Below are the code and all the weights of a small trained network. Each question names an input and a class and asks about switching units off, where a switched-off unit gives its printed mean instead of its output.

import numpy as np


def w(rows, s, z=0):
    codes = np.array(rows[::2]) - 128.0
    scale = np.full(codes.shape[1], s)
    scale[-1] = z or s
    return codes * scale


def norm(h):
    return h / np.sqrt((h * h).mean(-1, keepdims=True) + 1e-5)


def f(y):
    return y / 2 * (1 + np.tanh(0.7978845608 * (y + 0.044715 * y**3)))


def log_softmax(a):
    a = a - a.max(-1, keepdims=True)
    return a - np.log(np.exp(a).sum(-1, keepdims=True))


def net(x, mask):
    res = np.array(x, float).reshape(1, 4) / 4 @ E
    u = 0
    for l in range(2):
        y = f(norm(res) @ A[l][:, :-1].T + A[l][:, -1])
        res = res + np.where(mask[u : u + 6], y, B[l][:, -1]) @ B[l][:, :-1]
        u += 6
    return log_softmax(norm(res)[-1] @ U[:, :-1].T + U[:, -1])


A, B = {}, {}
E = w([
[143,47,156,110,135,227,193,151],'x0',
[175,121,151,176,150,110,1,193],'x1',
[186,145,85,104,114,164,152,142],'x2',
[99,178,150,212,191,204,199,152],'x3',
],0.0093)
A[0] = w([
[114,119,97,91,124,105,213,97,221],'L0N0',
[111,145,79,76,116,123,176,75,8],'L0N1',
[120,73,156,99,128,194,122,125,116],'L0N2',
[11,116,217,134,132,77,111,105,207],'L0N3',
[136,74,152,54,104,101,93,79,157],'L0N4',
[226,181,100,103,121,125,166,142,105],'L0N5',
],0.011,0.0017)
B[0] = w([
[110,160,154,147,123,106,2,129,253],'L0N0',
[67,154,157,145,115,243,135,53,222],'L0N1',
[99,132,96,100,205,73,101,82,201],'L0N2',
[115,112,65,74,157,194,158,219,233],'L0N3',
[158,79,123,253,75,87,212,152,239],'L0N4',
[11,36,73,219,183,73,116,235,194],'L0N5',
],0.0075,0.006)
A[1] = w([
[203,19,171,130,196,159,145,38,155],'L1N0',
[101,155,2,139,206,25,107,58,154],'L1N1',
[89,154,143,150,198,165,156,158,119],'L1N2',
[142,209,224,177,156,136,190,175,46],'L1N3',
[211,66,171,110,125,149,35,116,255],'L1N4',
[230,117,145,166,159,161,25,163,156],'L1N5',
],0.0085,0.002)
B[1] = w([
[195,248,85,90,167,62,103,157,192],'L1N0',
[145,162,107,94,178,122,144,182,229],'L1N1',
[144,86,97,140,101,81,81,124,253],'L1N2',
[195,127,139,114,15,46,167,113,182],'L1N3',
[113,161,128,173,144,134,187,95,191],'L1N4',
[41,136,163,88,108,202,156,51,226],'L1N5',
],0.012,0.0057)
U = w([
[48,152,163,127,97,197,118,8,192],'0',
[185,94,119,190,4,53,178,121,146],'1',
[147,190,73,66,224,110,133,149,204],'2',
[37,38,77,140,169,183,137,240,123],'3',
[116,62,101,115,130,171,76,165,75],'4',
[173,96,186,53,118,128,115,119,2],'5',
],0.012,0.0056)

Each question gives the input, the list of numbers given to net, and the class t.
The units are the neurons (one row each of A and B). Each row of codes is followed by its name. A weight is (code - 128) times the scale printed after its matrix; where a second scale follows, it is the last column's (A, B and U).
mask holds one flag per neuron, layer by layer. A switched-off neuron (its flag False) gives its mean, the last column of its row in B, instead of its output. The means were averaged over made-up inputs and are rounded, as every weight is.
A unit's drop is (log p(t) with every unit on - log p(t) with that unit switched off) / (log p(t) with every unit on - log p(t) with every unit switched off).
The circuit of an input: a set's keep is (log p(t) with only the set's units on - log p(t) with every unit switched off) / (log p(t) with every unit on - log p(t) with every unit switched off). Starting from all 12 units, units are removed one at a time, each time the one whose removal leaves the highest keep (on an exact tie, the one counted first), for as long as the keep stays at least 0.8.
units of the circuit, in order: the units of the circuit, biggest drop first
k most important neurons: the k neurons with the biggest drops, biggest first
top k neurons in layer l: the k neurons of layer l with the biggest drops, biggest first
input [8,-6,7,-2], class 2: top 2 neurons in layer 0 : [L0N2 L0N3]
input [7,8,-5,-6], class 0: top neuron in layer 1 : [L1N5]
input [-6,-4,-3,8], class 1: 2 most important neurons : [L1N3 L0N2]
input [-1,6,4,7], class 1: 2 most important neurons : [L1N3 L0N0]
input [-2,4,-5,-3], class 3: top 2 neurons in layer 0 : [L0N3 L0N0]
input [-2,4,8,-7], class 3: 3 most important neurons : [L0N5 L1N3 L1N0]
input [8,5,8,-3], class 2: 2 most important neurons : [L1N0 L0N2]
input [3,-8,8,-7], class 0: top 3 neurons in layer 1 : [L1N2 L1N3 L1N1]
input [5,4,2,5], class 1: 2 most important neurons : [L1N3 L0N0]
input [7,7,5,6], class 0: units of the circuit, in order : [L1N5 L0N3]
input [-4,4,-7,-6], class 3: top 2 neurons in layer 0 : [L0N3 L0N4]
input [-5,-3,-8,0], class 3: 3 most important neurons : [L0N3 L1N0 L0N2]
input [-6,3,-7,-2], class 3: 4 most important neurons : [L0N3 L1N0 L0N2 L1N3]
input [7,0,7,-5], class 2: 3 most important neurons : [L1N0 L0N2 L0N3]
input [6,2,0,-6], class 1: units of the circuit, in order : [L0N4]
input [8,-4,5,7], class 2: units of the circuit, in order : [L1N0 L0N2 L0N3]
input [7,-4,6,-5], class 2: 2 most important neurons : [L1N0 L0N2]
input [-6,8,5,8], class 0: 2 most important neurons : [L1N5 L0N4]
input [-2,-6,8,-1], class 3: 2 most important neurons : [L0N5 L1N5]
input [0,-5,8,2], class 3: units of the circuit, in order : [L0N5]
input [-2,8,-5,1], class 0: 2 most important neurons : [L1N5 L0N5]
input [-6,4,-8,-6], class 3: top 4 neurons in layer 0 : [L0N3 L0N4 L0N2 L0N0]
input [6,5,-2,-3], class 2: top 2 neurons in layer 0 : [L0N0 L0N2]
input [7,3,-7,-5], class 2: 3 most important neurons : [L1N0 L0N2 L0N5]
input [8,3,-7,-2], class 2: 3 most important neurons : [L1N0 L0N2 L0N5]
input [-2,-5,-1,-4], class 0: top 3 neurons in layer 0 : [L0N1 L0N0 L0N5]
input [3,8,-4,3], class 0: units of the circuit, in order : [L1N5]
